Below is a small trained network, with its code and all its weights. Each question gives an input and a target symbol and asks what happens when units are switched off, that is, made to give their printed mean instead of their output.

import numpy as np


def w(rows, s, z=0):
    codes = np.array(rows[::2]) - 128.0
    scale = np.full(codes.shape[1], s)
    scale[-1] = z or s
    return codes * scale


def f(y):
    return y / 2 * (1 + np.tanh(0.7978845608 * (y + 0.044715 * y**3)))


def softmax(a):
    e = np.exp(a - a.max(-1, keepdims=True))
    return e / e.sum(-1, keepdims=True)


def log_softmax(a):
    a = a - a.max(-1, keepdims=True)
    return a - np.log(np.exp(a).sum(-1, keepdims=True))


def net(x, mask):
    ids = ['αδεζηξπστψω'.index(c) for c in x.split()]
    T = len(ids)
    res = E[ids] + P[:T]
    u = 0
    for l in range(2):
        r = res
        for j in range(2):
            rows = slice(3 * j, 3 * j + 3)
            q, k, v = (r @ M[l][rows].T for M in (Q, K, V))
            z = softmax(np.where(np.tri(T) > 0, q @ k.T / 3**0.5, -1e9)) @ v
            o = O[l][rows]
            res = res + np.where(mask[u + j], z, o[:, -1]) @ o[:, :-1]
        u += 2
        y = f(res @ A[l][:, :-1].T + A[l][:, -1])
        res = res + np.where(mask[u : u + 16], y, B[l][:, -1]) @ B[l][:, :-1]
        u += 16
    return log_softmax(res[-1] @ U[:, :-1].T + U[:, -1])


Q, K, V, O, A, B = {}, {}, {}, {}, {}, {}
E = w([
[217,52,97,157,146],'α',
[199,29,144,122,182],'δ',
[83,172,211,210,130],'ε',
[220,65,213,142,81],'ζ',
[125,139,202,1,200],'η',
[103,102,110,66,40],'ξ',
[183,157,103,142,113],'π',
[127,66,25,124,193],'σ',
[176,53,207,109,199],'τ',
[214,174,125,157,131],'ψ',
[175,235,50,162,159],'ω',
],0.0099)
P = w([
[193,168,169,129,2],'0',
[165,149,165,129,83],'1',
[153,149,153,131,114],'2',
[144,146,145,131,132],'3',
[133,136,139,131,140],'4',
[123,131,131,132,151],'5',
[118,128,125,134,159],'6',
[109,118,125,132,161],'7',
[97,109,125,129,164],'8',
[90,95,127,125,163],'9',
[85,97,117,128,170],'10',
[77,86,125,127,169],'11',
[76,98,113,132,180],'12',
],0.007)
Q[0] = w([
[116,153,97,200,247],'0.h1',
[31,206,130,37,126],'0.h1',
[81,130,2,84,68],'0.h1',
[107,153,90,135,64],'0.h2',
[114,110,190,148,191],'0.h2',
[109,143,87,120,95],'0.h2',
],0.011)
K[0] = w([
[90,158,107,203,232],'0.h1',
[44,181,162,27,124],'0.h1',
[110,60,2,26,108],'0.h1',
[146,105,80,107,174],'0.h2',
[64,152,156,188,136],'0.h2',
[150,115,92,119,139],'0.h2',
],0.011)
V[0] = w([
[133,126,172,70,217],'0.h1',
[137,185,206,14,36],'0.h1',
[72,140,130,192,63],'0.h1',
[85,196,159,96,135],'0.h2',
[99,139,201,145,107],'0.h2',
[254,110,77,12,95],'0.h2',
],0.0071)
O[0] = w([
[71,128,31,128,35,148],'0.h1',
[162,253,27,243,234,205],'0.h1',
[163,77,180,117,215,160],'0.h1',
[122,182,113,75,135,178],'0.h2',
[146,141,67,105,138,250],'0.h2',
[217,127,210,119,14,36],'0.h2',
],0.0057,0.0025)
A[0] = w([
[67,141,100,90,219,170],'0.n1',
[70,105,132,107,229,107],'0.n2',
[92,121,92,66,162,64],'0.n3',
[141,151,83,114,166,83],'0.n4',
[117,76,193,149,112,148],'0.n5',
[168,157,179,201,82,254],'0.n6',
[142,123,122,107,152,214],'0.n7',
[152,176,124,53,151,237],'0.n8',
[104,99,98,161,58,230],'0.n9',
[150,99,166,176,146,184],'0.n10',
[208,124,97,157,51,194],'0.n11',
[147,125,232,25,175,165],'0.n12',
[56,96,110,166,146,114],'0.n13',
[63,193,181,130,139,108],'0.n14',
[198,65,10,113,142,18],'0.n15',
[98,173,206,84,34,121],'0.n16',
],0.011,0.0035)
B[0] = w([
[134,126,126,52,78,254],'0.n1',
[171,136,129,67,150,235],'0.n2',
[103,52,129,148,120,152],'0.n3',
[114,105,129,164,113,149],'0.n4',
[91,167,124,115,92,140],'0.n5',
[58,102,136,178,117,212],'0.n6',
[82,134,78,134,129,175],'0.n7',
[42,138,112,142,168,203],'0.n8',
[63,148,96,172,175,139],'0.n9',
[103,169,92,88,64,176],'0.n10',
[140,150,132,80,238,180],'0.n11',
[118,134,91,170,255,181],'0.n12',
[150,106,174,68,121,158],'0.n13',
[133,87,217,132,126,173],'0.n14',
[175,18,170,188,181,144],'0.n15',
[221,129,125,214,172,123],'0.n16',
],0.017,0.0062)
Q[1] = w([
[68,118,207,167,147],'1.h1',
[229,205,110,139,98],'1.h1',
[170,107,54,89,153],'1.h1',
[251,151,76,40,122],'1.h2',
[136,81,186,71,177],'1.h2',
[66,164,143,128,161],'1.h2',
],0.014)
K[1] = w([
[123,122,192,177,125],'1.h1',
[107,138,17,139,177],'1.h1',
[206,125,75,80,112],'1.h1',
[67,163,53,249,136],'1.h2',
[91,154,157,135,43],'1.h2',
[112,67,183,81,116],'1.h2',
],0.013)
V[1] = w([
[164,116,179,50,114],'1.h1',
[163,153,174,248,53],'1.h1',
[157,249,118,50,137],'1.h1',
[78,34,84,125,137],'1.h2',
[157,100,99,187,123],'1.h2',
[216,193,110,36,129],'1.h2',
],0.011)
O[1] = w([
[140,163,108,254,83,220],'1.h1',
[84,67,249,140,190,1],'1.h1',
[99,91,23,179,79,196],'1.h1',
[142,28,112,114,99,143],'1.h2',
[187,128,135,181,144,26],'1.h2',
[131,173,105,22,244,5],'1.h2',
],0.0079,0.0096)
A[1] = w([
[152,172,88,70,170,105],'1.n1',
[87,83,123,29,98,149],'1.n2',
[130,206,123,184,185,182],'1.n3',
[104,166,172,56,187,92],'1.n4',
[105,166,240,16,110,214],'1.n5',
[125,162,118,60,220,2],'1.n6',
[164,191,150,114,187,35],'1.n7',
[231,121,156,193,179,106],'1.n8',
[125,4,101,150,133,44],'1.n9',
[148,122,247,72,64,90],'1.n10',
[63,106,142,73,214,100],'1.n11',
[110,162,129,198,202,7],'1.n12',
[166,72,66,139,79,75],'1.n13',
[155,49,105,125,206,243],'1.n14',
[131,173,67,114,55,46],'1.n15',
[254,105,140,56,92,31],'1.n16',
],0.0085,0.0038)
B[1] = w([
[138,87,138,120,128,166],'1.n1',
[75,117,188,133,119,174],'1.n2',
[152,138,83,128,83,158],'1.n3',
[39,152,138,67,126,165],'1.n4',
[142,85,87,252,158,207],'1.n5',
[133,75,173,168,94,156],'1.n6',
[170,99,152,66,145,128],'1.n7',
[133,122,102,167,206,127],'1.n8',
[169,223,199,151,140,165],'1.n9',
[155,168,105,42,113,195],'1.n10',
[191,178,92,96,148,194],'1.n11',
[176,92,142,158,100,144],'1.n12',
[102,123,71,54,150,239],'1.n13',
[135,138,60,130,112,159],'1.n14',
[133,109,225,164,151,255],'1.n15',
[99,173,116,173,95,141],'1.n16',
],0.018,0.015)
U = w([
[177,109,137,180,169,81],'α',
[157,161,32,122,98,213],'δ',
[124,47,135,253,61,203],'ε',
[127,111,122,151,115,2],'ζ',
[40,159,102,139,152,213],'η',
[132,106,128,153,119,8],'ξ',
[84,120,160,96,68,176],'π',
[169,144,176,120,141,124],'σ',
[168,29,135,128,160,129],'τ',
[128,105,127,151,118,15],'ψ',
[131,112,125,155,116,3],'ω',
],0.0055,0.0042)

Each question gives the input, a string of symbols that net reads in full, and the target symbol t.
The units are the heads (3 rows each of Q, K, V and O) and the neurons (one row each of A and B). Each row of codes is followed by its name. A weight is (code - 128) times the scale printed after its matrix; where a second scale follows, it is the last column's (O, A, B and U).
mask holds one flag per unit, layer by layer, with each layer's heads first. A switched-off unit (its flag False) gives its mean, the last column of its rows in O or B, instead of its output. The means were averaged over made-up inputs and are rounded, as every weight is.
A unit's drop is (log p(t) with every unit on - log p(t) with that unit switched off) / (log p(t) with every unit on - log p(t) with every unit switched off).
The circuit of an input: a set's keep is (log p(t) with only the set's units on - log p(t) with every unit switched off) / (log p(t) with every unit on - log p(t) with every unit switched off). Starting from the 12 units with the biggest drops (on a tie, the unit counted first), units are removed one at a time, each time the one whose removal leaves the highest keep (on an exact tie, the one counted first), for as long as the keep stays at least 0.8.
circuit, biggest first: the units of the circuit, biggest drop first
most important unit: the unit with the biggest drop
k most important neurons: the k neurons with the biggest drops, biggest first
k most important neurons of layer l: the k neurons of layer l with the biggest drops, biggest first
input ζ ξ η ξ ζ ε α η ε ε, target ε: 2 most important neurons -> [1.n5 0.n11]
input ζ δ ψ τ σ ε ε ω α η, target δ: circuit, biggest first -> [0.n12 1.n11]
input α η δ σ η τ, target δ: circuit, biggest first -> [1.n15]
input ζ η η σ η η α η δ ω ω ξ η, target π: circuit, biggest first -> [1.n2 0.n1]
input η ψ δ ε ε, target η: circuit, biggest first -> [1.n4 1.h2]
input α η δ η τ ε η ψ ξ ζ ξ ω ζ, target η: circuit, biggest first -> [1.h2 1.n4 0.n1]
input η η ε τ π ψ η σ, target σ: 2 most important neurons of layer 1 -> [1.n9 1.n5]
input ε η τ ω, target τ: 3 most important neurons -> [0.n6 1.n6 0.n2]
input τ η α ψ η τ ε τ ξ, target τ: 2 most important neurons -> [0.n6 1.n6]
input δ ε ψ δ ζ τ η ξ η π δ α, target α: circuit, biggest first -> [0.n15 1.n9]
input η α ω ε ζ, target ε: 2 most important neurons -> [0.n2 1.n13]
input ζ η ξ δ π η τ ψ η ε τ ψ, target τ: 3 most important neurons -> [1.n6 0.n6 0.n1]
input ζ ξ τ, target δ: 2 most important neurons -> [0.n6 0.n1]
input ε η η η, target η: circuit, biggest first -> [0.n8 1.h1 1.n4 0.n1]
input ε η ε η η η, target π: 2 most important neurons -> [0.n1 1.n5]
input ε η ε δ η η α, target δ: circuit, biggest first -> [0.n15 1.n15 1.n14]
input ξ ω η ζ ε ζ ζ ε ζ ε ψ, target ε: 4 most important neurons -> [0.n14 0.n2 1.n13 0.n1]
input ε ω ω ξ, target ε: circuit, biggest first -> [1.h2 0.n2 0.n1]
input ψ ξ ε α δ σ η ζ, target η: most important unit -> 0.h2
input ψ ε δ, target δ: circuit, biggest first -> [1.n15]
input α α ξ ζ, target δ: 3 most important neurons -> [0.n6 0.n11 0.n16]
input ε ε δ ξ, target δ: 3 most important neurons of layer 1 -> [1.n15 1.n14 1.n11]
input ξ τ ε η η τ τ η, target η: 2 most important neurons of layer 1 -> [1.n4 1.n2]
input ζ ε π π, target ε: 2 most important neurons of layer 0 -> [0.n11 0.n2]
input ε ε ξ η ψ ω ε ξ, target ε: circuit, biggest first -> [1.n10 1.n11]
input ζ π ε α, target α: circuit, biggest first -> [0.n15 1.n8 1.n9]
